Below is a small trained network, with its code and all its weights. Each question gives an input and a class and asks what happens when units are switched off, that is, made to give their printed mean instead of their output.

import numpy as np


def w(rows, s, z=0):
    codes = np.array(rows[::2]) - 128.0
    scale = np.full(codes.shape[1], s)
    scale[-1] = z or s
    return codes * scale


def f(y):
    return y / 2 * (1 + np.tanh(0.7978845608 * (y + 0.044715 * y**3)))


def log_softmax(a):
    a = a - a.max(-1, keepdims=True)
    return a - np.log(np.exp(a).sum(-1, keepdims=True))


def net(x, mask):
    res = np.array(x, float).reshape(1, 8) / 4 @ E
    y = f(res @ A[0][:, :-1].T + A[0][:, -1])
    res = res + np.where(mask, y, B[0][:, -1]) @ B[0][:, :-1]
    return log_softmax(res[-1] @ U[:, :-1].T + U[:, -1])


A, B = {}, {}
E = w([
[126,129,133,126,123,132,127,128,124,129],'x0',
[126,130,129,128,129,125,129,130,126,129],'x1',
[130,128,127,126,124,132,123,130,126,130],'x2',
[45,134,126,108,131,184,116,211,200,69],'x3',
[89,77,10,70,100,126,249,112,86,128],'x4',
[139,133,115,162,22,64,112,128,151,53],'x5',
[123,132,130,128,131,127,129,124,126,125],'x6',
[130,123,128,129,126,132,125,129,125,127],'x7',
],0.015)
A[0] = w([
[235,158,205,193,151,88,68,76,110,180,200],'neuron 1',
[126,115,130,98,214,195,136,129,102,213,254],'neuron 2',
[127,149,130,164,72,97,82,165,181,65,122],'neuron 3',
[146,142,110,165,2,58,118,131,153,56,176],'neuron 4',
[157,105,76,110,122,86,179,67,51,168,141],'neuron 5',
[138,138,143,175,69,85,104,149,162,61,98],'neuron 6',
[51,100,89,94,113,174,156,164,156,100,77],'neuron 7',
[98,157,188,143,154,161,69,189,184,96,156],'neuron 8',
],0.0094,0.0084)
B[0] = w([
[47,89,77,43,144,157,160,188,101,57,251],'neuron 1',
[116,156,152,126,194,225,153,113,154,159,231],'neuron 2',
[96,113,184,113,107,152,154,91,172,143,187],'neuron 3',
[119,65,127,125,3,75,105,104,113,119,220],'neuron 4',
[156,113,163,157,91,117,120,46,152,200,214],'neuron 5',
[104,106,175,116,81,137,129,91,158,139,179],'neuron 6',
[83,119,110,84,145,136,142,157,117,74,179],'neuron 7',
[190,182,153,175,149,151,94,134,185,168,221],'neuron 8',
],0.011,0.021)
U = w([
[64,127,28,71,240,187,178,203,66,82,221],'0',
[142,125,230,163,116,158,132,39,172,214,219],'1',
[62,76,71,66,83,99,131,175,84,1,65],'2',
[221,105,79,216,66,40,115,70,49,179,5],'3',
[226,229,155,230,213,167,67,213,156,169,105],'4',
],0.0073,0.003)

Each question gives the input, the list of numbers given to net, and the class t.
The units are the neurons (one row each of A and B). Each row of codes is followed by its name. A weight is (code - 128) times the scale printed after its matrix; where a second scale follows, it is the last column's (A, B and U).
mask holds one flag per neuron, in row order. A switched-off neuron (its flag False) gives its mean, the last column of its row in B, instead of its output. The means were averaged over made-up inputs and are rounded, as every weight is.
A unit's drop is (log p(t) with every unit on - log p(t) with that unit switched off) / (log p(t) with every unit on - log p(t) with every unit switched off).
The circuit of an input: a set's keep is (log p(t) with only the set's units on - log p(t) with every unit switched off) / (log p(t) with every unit on - log p(t) with every unit switched off). Starting from all 8 units, units are removed one at a time, each time the one whose removal leaves the highest keep (on an exact tie, the one counted first), for as long as the keep stays at least 0.8.
circuit, biggest first: the units of the circuit, biggest drop first
most important unit: the unit with the biggest drop
k most important neurons: the k neurons with the biggest drops, biggest first
drop of u: that unit's drop, to one decimal
input [-1,-7,3,0,7,4,2,7], class 3: 2 most important neurons : (neuron 1; neuron 5)
input [-7,0,1,8,-7,-3,1,0], class 4: circuit, biggest first : (neuron 8)
input [-4,7,4,1,-5,-1,-7,-4], class 4: circuit, biggest first : (neuron 8; neuron 4)
input [-3,5,0,0,-8,7,-1,-3], class 2: 2 most important neurons : (neuron 1; neuron 5)
input [-3,5,5,-4,0,1,-2,5], class 2: 3 most important neurons : (neuron 8; neuron 1; neuron 2)
input [8,-4,-6,-5,-1,0,-7,1], class 0: 2 most important neurons : (neuron 1; neuron 4)
input [3,-7,1,3,0,5,7,8], class 1: 2 most important neurons : (neuron 1; neuron 3)
input [4,-5,1,2,0,7,-5,7], class 1: 3 most important neurons : (neuron 1; neuron 3; neuron 6)
input [-8,-7,8,-1,3,1,3,5], class 3: 2 most important neurons : (neuron 1; neuron 2)
input [4,-7,8,8,-2,3,5,2], class 1: 2 most important neurons : (neuron 8; neuron 1)
input [-3,3,4,8,-1,3,2,0], class 1: 3 most important neurons : (neuron 1; neuron 8; neuron 3)
input [-2,1,-8,-2,8,4,0,3], class 3: 2 most important neurons : (neuron 5; neuron 1)
input [8,1,7,-4,8,0,3,5], class 1: 2 most important neurons : (neuron 5; neuron 4)
input [2,7,8,4,-8,-1,3,8], class 4: most important neuron : (neuron 8)
input [1,0,-3,2,-7,0,-7,6], class 4: 3 most important neurons : (neuron 8; neuron 5; neuron 4)
input [-3,7,3,-4,8,-4,7,7], class 1: drop of neuron 5 : 0.8
input [0,0,3,-7,-4,6,6,-5], class 2: drop of neuron 1 : 0.4
input [-2,5,8,-7,8,4,-4,0], class 3: drop of neuron 4 : 0.0
input [1,-2,7,-7,0,-2,-8,3], class 0: drop of neuron 4 : 0.1
input [2,-6,-6,8,-2,2,1,7], class 1: most important unit : neuron 3
